Below are the code and all the weights of a small trained network. Each question names an input and a target symbol and asks about switching units off, where a switched-off unit gives its printed mean instead of its output.

import numpy as np


def w(rows, s, z=0):
    codes = np.array(rows[::2]) - 128.0
    scale = np.full(codes.shape[1], s)
    scale[-1] = z or s
    return codes * scale


def norm(h):
    return h / np.sqrt((h * h).mean(-1, keepdims=True) + 1e-5)


def f(y):
    return y / 2 * (1 + np.tanh(0.7978845608 * (y + 0.044715 * y**3)))


def softmax(a):
    e = np.exp(a - a.max(-1, keepdims=True))
    return e / e.sum(-1, keepdims=True)


def log_softmax(a):
    a = a - a.max(-1, keepdims=True)
    return a - np.log(np.exp(a).sum(-1, keepdims=True))


def net(x, mask):
    ids = ['βγεζθλμψω'.index(c) for c in x.split()]
    T = len(ids)
    res = E[ids] + P[:T]
    r = norm(res)
    for j in range(3):
        rows = slice(2 * j, 2 * j + 2)
        q, k, v = (r @ M[0][rows].T for M in (Q, K, V))
        z = softmax(np.where(np.tri(T) > 0, q @ k.T / 2**0.5, -1e9)) @ v
        o = O[0][rows]
        res = res + np.where(mask[j], z, o[:, -1]) @ o[:, :-1]
    y = f(norm(res) @ A[0][:, :-1].T + A[0][:, -1])
    res = res + np.where(mask[3:11], y, B[0][:, -1]) @ B[0][:, :-1]
    return log_softmax(norm(res)[-1] @ U[:, :-1].T + U[:, -1])


Q, K, V, O, A, B = {}, {}, {}, {}, {}, {}
E = w([
[52,144,102,120],'β',
[141,203,92,137],'γ',
[119,142,126,81],'ε',
[178,118,100,254],'ζ',
[149,149,135,140],'θ',
[160,150,146,123],'λ',
[126,159,158,121],'μ',
[117,88,182,137],'ψ',
[145,136,128,119],'ω',
],0.03)
P = w([
[216,46,26,78],'0',
[177,204,252,250],'1',
[158,155,253,152],'2',
[145,116,227,103],'3',
[129,100,216,88],'4',
[125,93,211,83],'5',
[122,95,209,93],'6',
[107,86,195,93],'7',
[114,90,200,83],'8',
[120,94,205,82],'9',
],0.0057)
Q[0] = w([
[139,173,76,156],'h1',
[48,69,59,156],'h1',
[249,101,72,135],'h2',
[154,146,171,104],'h2',
[193,189,123,145],'h3',
[197,131,169,104],'h3',
],0.018)
K[0] = w([
[68,154,34,43],'h1',
[20,217,161,144],'h1',
[219,155,69,28],'h2',
[134,47,47,135],'h2',
[165,197,6,119],'h3',
[157,34,8,73],'h3',
],0.013)
V[0] = w([
[177,175,131,151],'h1',
[171,2,122,122],'h1',
[22,82,54,191],'h2',
[199,116,26,182],'h2',
[72,55,194,146],'h3',
[86,23,211,19],'h3',
],0.0088)
O[0] = w([
[174,124,123,244,168],'h1',
[81,166,254,108,206],'h1',
[65,66,181,67,2],'h2',
[46,120,61,174,31],'h2',
[163,158,208,184,133],'h3',
[61,193,235,206,220],'h3',
],0.0076,0.0031)
A[0] = w([
[209,121,164,119,254],'n1',
[106,37,226,132,172],'n2',
[179,5,203,179,195],'n3',
[108,195,184,141,78],'n4',
[5,108,124,146,150],'n5',
[147,92,188,121,155],'n6',
[226,75,103,162,86],'n7',
[158,244,88,95,77],'n8',
],0.017,0.0033)
B[0] = w([
[77,207,168,121,219],'n1',
[220,34,128,30,255],'n2',
[125,2,40,196,221],'n3',
[101,174,69,122,245],'n4',
[66,126,38,87,165],'n5',
[87,90,195,96,201],'n6',
[19,150,196,160,185],'n7',
[239,67,114,131,196],'n8',
],0.016,0.0097)
U = w([
[92,113,117,244,253],'β',
[237,131,30,153,99],'γ',
[112,165,149,162,43],'ε',
[41,153,40,83,185],'ζ',
[92,7,191,126,186],'θ',
[140,227,115,153,12],'λ',
[180,170,181,204,87],'μ',
[35,156,145,151,29],'ψ',
[122,164,204,86,211],'ω',
],0.014,0.0043)

Each question gives the input, a string of symbols that net reads in full, and the target symbol t.
The units are the heads (2 rows each of Q, K, V and O) and the neurons (one row each of A and B). Each row of codes is followed by its name. A weight is (code - 128) times the scale printed after its matrix; where a second scale follows, it is the last column's (O, A, B and U).
mask holds one flag per unit, heads first, then neurons. A switched-off unit (its flag False) gives its mean, the last column of its rows in O or B, instead of its output. The means were averaged over made-up inputs and are rounded, as every weight is.
A unit's drop is (log p(t) with every unit on - log p(t) with that unit switched off) / (log p(t) with every unit on - log p(t) with every unit switched off).
The circuit of an input: a set's keep is (log p(t) with only the set's units on - log p(t) with every unit switched off) / (log p(t) with every unit on - log p(t) with every unit switched off). Starting from all 11 units, units are removed one at a time, each time the one whose removal leaves the highest keep (on an exact tie, the one counted first), for as long as the keep stays at least 0.8.
units of the circuit, in order: the units of the circuit, biggest drop first
unit that matters most: the unit with the biggest drop
k most important neurons: the k neurons with the biggest drops, biggest first
which heads matter: for each layer, one digit per head in row order, 1 if its drop is at least 0.15 and else 0, layers parted by /
input ζ γ γ ε ε ψ ω, target ψ: units of the circuit, in order => [h3; n2; n7]
input λ θ ω ε ε ε, target γ: units of the circuit, in order => [n8; h2]
input γ θ θ μ ε, target γ: which heads matter => 001
input θ ψ ω ω θ λ, target β: which heads matter => 111
input β ε ω γ ψ ω θ ε, target ω: 2 most important neurons => [n3; n4]
input ε μ ε ω λ, target λ: which heads matter => 001
input λ β ε ω λ ψ β θ, target μ: unit that matters most => h2
input ψ ε γ θ ζ λ ε ε, target ζ: 2 most important neurons => [n5; n4]
input γ μ β ζ λ ε θ, target ζ: 2 most important neurons => [n2; n7]
input λ ψ ω, target μ: which heads matter => 110
input ω ω ψ ω, target γ: units of the circuit, in order => [h2; n8]
input ε ε γ ζ ζ ψ λ, target λ: 3 most important neurons => [n4; n2; n7]
input θ γ μ, target μ: which heads matter => 111
input ω ψ ω μ ζ ε ψ λ, target γ: most important neuron => [n8]
input γ β ω λ, target ζ: 4 most important neurons => [n7; n2; n3; n6]
input ε ζ γ ψ λ ε ω ε ω, target λ: which heads matter => 011
input ω θ θ ζ γ μ, target ζ: units of the circuit, in order => [h2; n5]
input ψ ψ θ μ ψ ψ θ μ, target ω: which heads matter => 000
input ψ λ ε λ λ ε γ ζ μ, target ζ: 3 most important neurons => [n5; n4; n8]
input λ ε ψ ψ γ θ ψ ψ θ μ, target ω: unit that matters most => n1
input ε β γ θ ω ω ψ ω, target λ: 3 most important neurons => [n3; n2; n4]
input θ ψ γ ω β ω λ ψ θ, target β: which heads matter => 111
input θ γ ε γ ψ β θ, target β: 2 most important neurons => [n2; n7]
input ω θ ζ μ γ γ θ, target γ: which heads matter => 011
input ζ ζ β ω, target ψ: 3 most important neurons => [n2; n7; n3]
